Below is a small trained network, with its code and all its weights. Each question gives an input and a class and asks what happens when units are switched off, that is, made to give their printed mean instead of their output.

import numpy as np


def w(rows, s, z=0):
    codes = np.array(rows[::2]) - 128.0
    scale = np.full(codes.shape[1], s)
    scale[-1] = z or s
    return codes * scale


def f(y):
    return np.maximum(y, 0)


def log_softmax(a):
    a = a - a.max(-1, keepdims=True)
    return a - np.log(np.exp(a).sum(-1, keepdims=True))


def net(x, mask):
    res = np.array(x, float).reshape(1, 5) / 4 @ E
    y = f(res @ A[0][:, :-1].T + A[0][:, -1])
    res = res + np.where(mask, y, B[0][:, -1]) @ B[0][:, :-1]
    return log_softmax(res[-1] @ U[:, :-1].T + U[:, -1])


A, B = {}, {}
E = w([
[63,159,136,224,42,157,131,189,3],'x0',
[184,176,147,153,98,111,121,213,105],'x1',
[127,156,2,135,12,127,52,131,165],'x2',
[152,189,190,59,84,152,231,140,126],'x3',
[157,156,193,74,83,240,134,214,162],'x4',
],0.0085)
A[0] = w([
[149,77,124,98,200,191,154,77,212,182],'n1',
[116,56,171,194,248,103,125,94,92,154],'n2',
[56,150,144,198,87,200,111,188,82,201],'n3',
[158,139,29,127,43,184,60,145,154,208],'n4',
[112,120,122,32,203,89,104,42,153,152],'n5',
[102,46,100,124,210,5,91,107,133,88],'n6',
[137,116,122,193,161,78,145,90,94,99],'n7',
[82,142,131,184,123,79,189,90,84,170],'n8',
[216,171,234,81,120,190,147,217,122,251],'n9',
[141,97,123,146,129,109,123,81,50,64],'n10',
[145,104,6,196,132,86,71,111,191,109],'n11',
[99,122,45,181,121,38,220,82,79,200],'n12',
[43,123,117,205,85,145,157,176,68,199],'n13',
[86,126,198,153,117,253,219,171,24,114],'n14',
],0.008,0.0036)
B[0] = w([
[102,103,88,112,136,56,175,87,161,217],'n1',
[129,171,112,172,208,151,130,88,106,215],'n2',
[79,121,124,98,145,158,112,146,75,221],'n3',
[155,121,114,133,116,109,157,207,68,246],'n4',
[104,109,91,123,106,71,154,119,113,226],'n5',
[128,132,72,204,116,134,139,123,115,234],'n6',
[167,155,150,147,180,166,99,123,100,176],'n7',
[107,206,145,103,153,134,82,103,113,182],'n8',
[189,72,121,138,90,106,201,201,125,248],'n9',
[147,160,160,138,144,138,122,112,135,157],'n10',
[107,75,2,99,47,137,115,184,119,245],'n11',
[142,173,159,104,125,208,43,116,86,217],'n12',
[73,112,122,107,159,168,113,132,111,216],'n13',
[120,55,123,71,75,167,95,193,134,229],'n14',
],0.011,0.012)
U = w([
[215,152,182,218,174,108,189,179,54,185],'0',
[230,80,195,88,76,153,156,164,254,59],'1',
[80,225,242,72,199,185,54,84,123,140],'2',
[163,231,146,207,158,160,46,67,116,1],'3',
[35,91,114,177,168,104,130,77,187,43],'4',
[81,93,106,109,80,162,65,169,53,149],'5',
[132,125,130,15,127,41,188,94,197,215],'6',
],0.0081,0.0027)

Each question gives the input, the list of numbers given to net, and the class t.
The units are the neurons (one row each of A and B). Each row of codes is followed by its name. A weight is (code - 128) times the scale printed after its matrix; where a second scale follows, it is the last column's (A, B and U).
mask holds one flag per neuron, in row order. A switched-off neuron (its flag False) gives its mean, the last column of its row in B, instead of its output. The means were averaged over made-up inputs and are rounded, as every weight is.
A unit's drop is (log p(t) with every unit on - log p(t) with that unit switched off) / (log p(t) with every unit on - log p(t) with every unit switched off).
The circuit of an input: a set's keep is (log p(t) with only the set's units on - log p(t) with every unit switched off) / (log p(t) with every unit on - log p(t) with every unit switched off). Starting from the 12 units with the biggest drops (on a tie, the unit counted first), units are removed one at a time, each time the one whose removal leaves the highest keep (on an exact tie, the one counted first), for as long as the keep stays at least 0.8.
circuit, biggest first: the units of the circuit, biggest drop first
most important unit: the unit with the biggest drop
top k neurons: the k neurons with the biggest drops, biggest first
drop of u: that unit's drop, to one decimal
input [-3,-8,-4,-7,-7], class 3: top 2 neurons	(n12, n2)
input [-6,-6,3,-8,0], class 4: most important unit	n1
input [-2,4,-8,-8,-1], class 3: circuit, biggest first	(n9, n2)
input [-7,-4,4,2,-6], class 4: circuit, biggest first	(n6, n1)
input [-8,-8,0,5,-6], class 4: top 3 neurons	(n6, n9, n2)
input [-7,6,-2,4,-8], class 4: circuit, biggest first	(n4, n9)
input [-8,-6,5,-4,-2], class 4: circuit, biggest first	(n1, n6)
input [-7,3,-7,-3,2], class 6: top 2 neurons	(n1, n4)
input [-7,-1,2,8,5], class 6: top 4 neurons	(n1, n14, n12, n5)
input [2,6,-8,-2,5], class 1: top 2 neurons	(n14, n9)
input [-2,5,5,0,4], class 0: top 3 neurons	(n14, n4, n11)
input [-6,1,-6,4,2], class 6: top 2 neurons	(n1, n5)
input [-5,-8,-7,-1,-5], class 4: top 2 neurons	(n1, n5)
input [-8,2,-4,2,4], class 6: circuit, biggest first	(n1)
input [-2,0,1,2,-5], class 3: drop of n14	0.2
input [-1,-7,-3,-4,5], class 4: drop of n9	0.1
input [6,-4,-7,0,-5], class 2: drop of n12	0.0
